Below is a small trained network, with its code and all its weights. Each question gives an input and a class and asks what happens when units are switched off, that is, made to give their printed mean instead of their output.

import numpy as np


def w(rows, s, z=0):
    codes = np.array(rows[::2]) - 128.0
    scale = np.full(codes.shape[1], s)
    scale[-1] = z or s
    return codes * scale


def f(y):
    return np.maximum(y, 0)


def log_softmax(a):
    a = a - a.max(-1, keepdims=True)
    return a - np.log(np.exp(a).sum(-1, keepdims=True))


def net(x, mask):
    res = np.array(x, float).reshape(1, 7) / 4 @ E
    y = f(res @ A[0][:, :-1].T + A[0][:, -1])
    res = res + np.where(mask, y, B[0][:, -1]) @ B[0][:, :-1]
    return log_softmax(res[-1] @ U[:, :-1].T + U[:, -1])


A, B = {}, {}
E = w([
[75,249,213],'x0',
[143,128,131],'x1',
[122,126,126],'x2',
[141,129,132],'x3',
[135,129,133],'x4',
[139,129,129],'x5',
[162,239,1],'x6',
],0.0069)
A[0] = w([
[154,2,115,106],'n1',
[144,130,128,87],'n2',
[101,68,193,129],'n3',
[126,123,124,91],'n4',
[114,37,221,104],'n5',
[142,107,106,98],'n6',
[123,192,226,86],'n7',
[156,55,64,93],'n8',
[131,58,156,115],'n9',
[155,155,61,163],'n10',
[169,54,61,104],'n11',
[139,127,160,254],'n12',
],0.011,0.0077)
B[0] = w([
[41,117,161,214],'n1',
[115,124,123,128],'n2',
[202,168,106,198],'n3',
[123,100,129,128],'n4',
[224,190,102,215],'n5',
[80,139,89,143],'n6',
[4,143,164,198],'n7',
[75,168,166,197],'n8',
[191,137,100,176],'n9',
[233,121,142,221],'n10',
[50,169,155,209],'n11',
[76,3,99,254],'n12',
],0.018,0.0075)
U = w([
[171,24,114,255],'0',
[103,113,166,49],'1',
[254,152,75,60],'2',
],0.0078,0.0064)

Each question gives the input, the list of numbers given to net, and the class t.
The units are the neurons (one row each of A and B). Each row of codes is followed by its name. A weight is (code - 128) times the scale printed after its matrix; where a second scale follows, it is the last column's (A, B and U).
mask holds one flag per neuron, in row order. A switched-off neuron (its flag False) gives its mean, the last column of its row in B, instead of its output. The means were averaged over made-up inputs and are rounded, as every weight is.
A unit's drop is (log p(t) with every unit on - log p(t) with that unit switched off) / (log p(t) with every unit on - log p(t) with every unit switched off).
The circuit of an input: a set's keep is (log p(t) with only the set's units on - log p(t) with every unit switched off) / (log p(t) with every unit on - log p(t) with every unit switched off). Starting from all 12 units, units are removed one at a time, each time the one whose removal leaves the highest keep (on an exact tie, the one counted first), for as long as the keep stays at least 0.8.
units of the circuit, in order: the units of the circuit, biggest drop first
most important unit: the unit with the biggest drop
k most important neurons: the k neurons with the biggest drops, biggest first
drop of u: that unit's drop, to one decimal
input [-7,6,-1,-3,-1,-6,2], class 1: most important unit	n11
input [-7,2,-5,2,-5,-1,2], class 1: units of the circuit, in order	(n11; n8)
input [-8,5,-4,-1,0,1,-3], class 1: 3 most important neurons	(n1; n11; n8)
input [-8,2,8,4,3,3,1], class 1: units of the circuit, in order	(n11; n8)
input [1,-4,-7,2,-6,0,-6], class 2: 3 most important neurons	(n5; n3; n9)
input [-6,-4,0,-1,-4,-8,-2], class 1: 2 most important neurons	(n1; n11)
input [-6,4,2,-5,3,-8,-1], class 1: 3 most important neurons	(n11; n1; n8)
input [-4,-5,2,-1,8,-1,-6], class 2: 3 most important neurons	(n5; n3; n9)
input [-4,0,-6,6,-1,-2,-5], class 2: 4 most important neurons	(n5; n3; n9; n7)
input [3,1,-3,2,-1,-6,-4], class 2: 4 most important neurons	(n5; n3; n1; n11)
input [2,-1,-5,5,2,-7,-5], class 2: 2 most important neurons	(n5; n3)
input [-8,1,7,8,-5,2,6], class 1: 2 most important neurons	(n11; n8)
input [1,-1,5,6,5,7,-7], class 2: 3 most important neurons	(n5; n3; n9)
input [-5,2,3,5,-1,-7,4], class 1: 4 most important neurons	(n11; n8; n5; n12)
input [5,2,1,7,5,2,-7], class 2: drop of n1	0.2
input [2,-4,-8,-5,-3,-4,-8], class 2: drop of n5	0.7
input [-8,-2,1,-3,-5,8,-2], class 1: drop of n8	0.1
